Here is a tiny trained network, its code and every weight. The questions are about switching its units off for an input and a class, where a switched-off unit gives its printed mean instead of its output.

import numpy as np


def w(rows, s, z=0):
    codes = np.array(rows[::2]) - 128.0
    scale = np.full(codes.shape[1], s)
    scale[-1] = z or s
    return codes * scale


def f(y):
    return np.maximum(y, 0)


def log_softmax(a):
    a = a - a.max(-1, keepdims=True)
    return a - np.log(np.exp(a).sum(-1, keepdims=True))


def net(x, mask):
    res = np.array(x, float).reshape(1, 3) / 4 @ E
    y = f(res @ A[0][:, :-1].T + A[0][:, -1])
    res = res + np.where(mask, y, B[0][:, -1]) @ B[0][:, :-1]
    return log_softmax(res[-1] @ U[:, :-1].T + U[:, -1])


A, B = {}, {}
E = w([
[117,200,5,64,123,191,129,147,126,160,97],'x0',
[105,243,137,99,105,34,86,147,140,230,151],'x1',
[212,144,134,121,27,185,115,112,187,160,154],'x2',
],0.013)
A[0] = w([
[173,141,160,138,39,172,126,130,142,138,146,103],'neuron 0',
[134,139,45,113,124,157,109,137,124,114,147,135],'neuron 1',
[149,165,139,139,121,110,109,148,161,182,134,120],'neuron 2',
[119,144,49,108,130,180,138,143,128,158,108,113],'neuron 3',
[175,133,135,119,81,157,124,127,153,134,130,101],'neuron 4',
[152,73,91,128,134,177,135,135,111,88,133,83],'neuron 5',
[141,112,114,125,101,129,113,121,133,135,152,238],'neuron 6',
[112,190,93,145,135,183,140,101,131,131,128,132],'neuron 7',
[141,100,248,145,95,99,127,112,137,100,158,121],'neuron 8',
[142,69,135,142,135,215,125,130,138,57,135,141],'neuron 9',
[149,84,213,137,128,108,130,139,131,147,132,119],'neuron 10',
[122,198,157,126,97,51,127,135,136,144,149,138],'neuron 11',
[55,125,99,132,238,85,128,139,105,104,110,99],'neuron 12',
[135,134,137,139,141,127,136,139,120,116,111,253],'neuron 13',
[157,121,142,132,80,168,133,125,157,159,121,138],'neuron 14',
[115,141,130,144,126,132,145,120,132,153,129,220],'neuron 15',
[111,170,130,119,114,76,124,134,116,187,156,103],'neuron 16',
],0.016,0.012)
B[0] = w([
[130,144,138,152,121,71,136,101,96,141,191,227],'neuron 0',
[177,113,110,142,131,147,133,155,155,108,119,209],'neuron 1',
[114,127,145,129,136,121,131,108,127,162,104,215],'neuron 2',
[179,115,97,172,107,142,104,153,145,95,113,230],'neuron 3',
[131,141,129,153,112,88,140,130,95,126,171,196],'neuron 4',
[120,138,151,168,113,127,146,85,141,177,87,201],'neuron 5',
[87,127,139,26,176,154,112,159,117,83,149,205],'neuron 6',
[154,125,115,144,121,142,127,152,146,101,122,198],'neuron 7',
[190,136,87,167,111,160,118,169,168,101,119,245],'neuron 8',
[98,119,146,112,153,125,131,76,124,193,74,252],'neuron 9',
[164,122,82,151,108,138,120,149,129,93,117,206],'neuron 10',
[112,108,129,118,148,146,144,89,118,165,75,251],'neuron 11',
[148,156,142,145,111,74,132,112,94,126,208,245],'neuron 12',
[103,134,133,2,182,164,129,163,118,95,127,203],'neuron 13',
[120,143,140,129,141,93,136,126,96,111,157,205],'neuron 14',
[108,143,152,73,161,147,120,143,151,106,128,191],'neuron 15',
[132,106,141,161,127,141,143,82,134,151,87,233],'neuron 16',
],0.023,0.019)
U = w([
[121,128,161,150,148,144,144,65,113,190,69,131],'0',
[188,140,63,202,126,168,106,168,142,66,127,132],'1',
[139,179,159,158,132,30,141,106,57,117,236,136],'2',
[94,144,160,3,166,171,104,161,114,85,146,254],'3',
[75,116,162,125,113,136,78,141,140,129,141,88],'4',
[110,121,155,131,61,100,140,145,122,156,166,93],'5',
[89,161,116,164,93,126,110,151,124,117,139,95],'6',
[97,119,154,135,108,138,106,141,124,134,181,89],'7',
],0.014,0.0072)

Each question gives the input, the list of numbers given to net, and the class t.
The units are the neurons (one row each of A and B). Each row of codes is followed by its name. A weight is (code - 128) times the scale printed after its matrix; where a second scale follows, it is the last column's (A, B and U).
mask holds one flag per neuron, in row order. A switched-off neuron (its flag False) gives its mean, the last column of its row in B, instead of its output. The means were averaged over made-up inputs and are rounded, as every weight is.
A unit's drop is (log p(t) with every unit on - log p(t) with that unit switched off) / (log p(t) with every unit on - log p(t) with every unit switched off).
The circuit of an input: a set's keep is (log p(t) with only the set's units on - log p(t) with every unit switched off) / (log p(t) with every unit on - log p(t) with every unit switched off). Starting from the 12 units with the biggest drops (on a tie, the unit counted first), units are removed one at a time, each time the one whose removal leaves the highest keep (on an exact tie, the one counted first), for as long as the keep stays at least 0.8.
units of the circuit, in order: the units of the circuit, biggest drop first
unit that matters most: the unit with the biggest drop
top k neurons: the k neurons with the biggest drops, biggest first
drop when u is switched off: that unit's drop, to one decimal
input [8,6,-3], class 1: unit that matters most	neuron 3
input [-4,0,-5], class 2: top 3 neurons	neuron 12; neuron 3; neuron 1
input [3,-5,4], class 0: top 3 neurons	neuron 9; neuron 12; neuron 5
input [8,-8,5], class 0: top 2 neurons	neuron 9; neuron 5
input [-2,-3,3], class 3: top 3 neurons	neuron 12; neuron 16; neuron 11
input [-4,1,4], class 1: top 3 neurons	neuron 8; neuron 12; neuron 10
input [-4,0,-1], class 1: top 2 neurons	neuron 8; neuron 10
input [-6,-8,8], class 0: top 3 neurons	neuron 9; neuron 5; neuron 12
input [6,3,-8], class 2: top 2 neurons	neuron 12; neuron 8
input [5,-4,-3], class 1: top 2 neurons	neuron 3; neuron 11
input [-8,8,-4], class 0: top 2 neurons	neuron 11; neuron 16
input [7,-8,5], class 0: top 3 neurons	neuron 9; neuron 5; neuron 8
input [4,0,6], class 2: top 2 neurons	neuron 0; neuron 8
input [5,2,1], class 1: units of the circuit, in order	neuron 3
input [1,-6,5], class 0: top 3 neurons	neuron 9; neuron 12; neuron 5
input [-3,0,3], class 3: top 2 neurons	neuron 12; neuron 3
input [1,3,2], class 3: top 2 neurons	neuron 9; neuron 5
input [-3,3,3], class 3: drop when neuron 5 is switched off	0.5
input [2,4,7], class 2: drop when neuron 13 is switched off	0.0
input [-6,4,4], class 1: drop when neuron 8 is switched off	2.0
input [-3,-4,6], class 2: unit that matters most	neuron 0
input [-5,0,-3], class 1: drop when neuron 8 is switched off	0.2
